Below is a small trained network, with its code and all its weights. Each question gives an input and a target symbol and asks what happens when units are switched off, that is, made to give their printed mean instead of their output.

import numpy as np


def w(rows, s, z=0):
    codes = np.array(rows[::2]) - 128.0
    scale = np.full(codes.shape[1], s)
    scale[-1] = z or s
    return codes * scale


def norm(h):
    return h / np.sqrt((h * h).mean(-1, keepdims=True) + 1e-5)


def f(y):
    return np.maximum(y, 0)


def softmax(a):
    e = np.exp(a - a.max(-1, keepdims=True))
    return e / e.sum(-1, keepdims=True)


def log_softmax(a):
    a = a - a.max(-1, keepdims=True)
    return a - np.log(np.exp(a).sum(-1, keepdims=True))


def net(x, mask):
    ids = ['ΛΠΩζξτψ'.index(c) for c in x.split()]
    T = len(ids)
    res = E[ids] + P[:T]
    q, k, v = (norm(res) @ M[0].T for M in (Q, K, V))
    z = softmax(np.where(np.tri(T) > 0, q @ k.T / 3**0.5, -1e9)) @ v
    res = res + np.where(mask[0], z, O[0][:, -1]) @ O[0][:, :-1]
    y = f(norm(res) @ A[0][:, :-1].T + A[0][:, -1])
    res = res + np.where(mask[1:9], y, B[0][:, -1]) @ B[0][:, :-1]
    return log_softmax(norm(res)[-1] @ U[:, :-1].T + U[:, -1])


Q, K, V, O, A, B = {}, {}, {}, {}, {}, {}
E = w([
[137,109,102,143,105,119],'Λ',
[146,140,151,107,110,108],'Π',
[73,105,83,121,89,141],'Ω',
[185,202,148,196,255,239],'ζ',
[114,147,142,120,91,136],'ξ',
[160,114,128,128,120,102],'τ',
[133,129,111,111,97,107],'ψ',
],0.0055)
P = w([
[83,117,176,156,132,103],'0',
[144,128,161,104,72,147],'1',
[131,109,173,183,85,170],'2',
[102,176,132,219,132,71],'3',
[161,170,74,71,142,105],'4',
[191,133,127,113,85,212],'5',
[161,164,140,254,115,161],'6',
[155,159,47,170,142,46],'7',
[199,110,41,49,91,86],'8',
],0.0034)
Q[0] = w([
[142,181,126,255,73,82],'h1',
[48,128,158,159,238,112],'h1',
[134,32,220,159,83,215],'h1',
],0.0083)
K[0] = w([
[174,186,74,34,209,174],'h1',
[133,60,148,13,24,100],'h1',
[67,166,115,137,175,1],'h1',
],0.007)
V[0] = w([
[132,223,187,3,78,52],'h1',
[47,237,198,100,135,243],'h1',
[245,137,252,122,225,87],'h1',
],0.004)
O[0] = w([
[134,103,77,16,115,133,167],'h1',
[206,73,61,170,118,230,192],'h1',
[131,254,85,84,133,183,250],'h1',
],0.0065,0.0014)
A[0] = w([
[136,33,185,204,138,96,96],'n1',
[61,37,124,54,105,76,47],'n2',
[27,255,130,132,143,136,36],'n3',
[162,213,109,73,104,127,159],'n4',
[185,216,93,202,156,193,117],'n5',
[100,52,44,162,86,203,4],'n6',
[209,203,133,192,191,174,132],'n7',
[50,135,180,91,104,76,85],'n8',
],0.0052,0.0029)
B[0] = w([
[32,149,112,149,140,237,148],'n1',
[178,123,170,63,208,78,172],'n2',
[162,161,3,220,112,101,157],'n3',
[40,89,136,164,188,194,212],'n4',
[223,115,160,98,227,105,253],'n5',
[250,139,68,153,4,87,152],'n6',
[218,137,141,119,225,118,239],'n7',
[208,153,139,139,88,92,167],'n8',
],0.0053,0.0061)
U = w([
[98,163,216,194,90,85,252],'Λ',
[63,134,72,34,133,210,21],'Π',
[68,31,148,183,141,145,95],'Ω',
[174,154,163,160,199,189,175],'ζ',
[185,92,64,152,51,138,245],'ξ',
[77,254,81,143,122,89,38],'τ',
[149,100,149,33,146,33,30],'ψ',
],0.0067,0.00042)

Each question gives the input, a string of symbols that net reads in full, and the target symbol t.
The units are the heads (3 rows each of Q, K, V and O) and the neurons (one row each of A and B). Each row of codes is followed by its name. A weight is (code - 128) times the scale printed after its matrix; where a second scale follows, it is the last column's (O, A, B and U).
mask holds one flag per unit, heads first, then neurons. A switched-off unit (its flag False) gives its mean, the last column of its rows in O or B, instead of its output. The means were averaged over made-up inputs and are rounded, as every weight is.
A unit's drop is (log p(t) with every unit on - log p(t) with that unit switched off) / (log p(t) with every unit on - log p(t) with every unit switched off).
The circuit of an input: a set's keep is (log p(t) with only the set's units on - log p(t) with every unit switched off) / (log p(t) with every unit on - log p(t) with every unit switched off). Starting from all 9 units, units are removed one at a time, each time the one whose removal leaves the highest keep (on an exact tie, the one counted first), for as long as the keep stays at least 0.8.
units of the circuit, in order: the units of the circuit, biggest drop first
most important unit: the unit with the biggest drop
top k neurons: the k neurons with the biggest drops, biggest first
drop of u: that unit's drop, to one decimal
input Π Ω ψ Ω, target Ω: units of the circuit, in order : [h1 n1]
input τ ψ ξ τ τ, target ξ: units of the circuit, in order : [h1 n5 n7]
input ψ ψ τ ψ Π, target τ: units of the circuit, in order : [h1 n5 n3]
input ψ Π ξ ψ ψ, target ξ: units of the circuit, in order : [h1 n5 n6]
input ψ ψ ψ ψ τ ξ Π ψ τ, target Π: most important unit : n5
input Ω Ω τ, target Ω: units of the circuit, in order : [h1 n1]
input ψ ξ τ τ ξ ψ ξ, target ξ: top 2 neurons : [n6 n5]
input ψ ξ ψ Λ Π ψ, target Λ: units of the circuit, in order : [h1 n5]
input τ ξ Π ψ ψ Λ Π τ ψ, target Π: units of the circuit, in order : [n5 n4 n7 h1]
input ζ ξ ψ τ ψ ξ ψ Ω, target ξ: units of the circuit, in order : [h1 n6]
input ξ ψ τ, target ξ: units of the circuit, in order : [h1 n6 n5]
input Ω ψ Λ, target Ω: units of the circuit, in order : [h1 n1]
input Π ψ τ ψ Ω, target τ: units of the circuit, in order : [h1 n5]
input ψ Λ τ ψ ψ, target τ: units of the circuit, in order : [h1 n5 n7]
input ψ Π τ τ, target Π: most important unit : h1
input Π Λ τ ξ ψ Π ζ Ω, target ξ: units of the circuit, in order : [n6 n7]
input ψ ψ Π τ ξ Π, target τ: units of the circuit, in order : [h1 n3 n5]
input ψ Ω Λ, target ψ: top 2 neurons : [n2 n4]
input τ ψ ψ ψ ψ Π τ Ω, target Π: top 2 neurons : [n5 n7]
input ψ Π ψ ψ ψ Ω, target ψ: units of the circuit, in order : [h1]
input ψ ψ Ω τ ψ Λ Π, target ψ: drop of n4 : 0.0
input ψ ξ ψ Λ, target ξ: drop of h1 : 0.9
input ψ ξ Π ψ Π ψ Λ, target Π: drop of n5 : 0.1
input Λ ξ Ω ψ ψ Λ ψ, target ψ: drop of h1 : 0.8
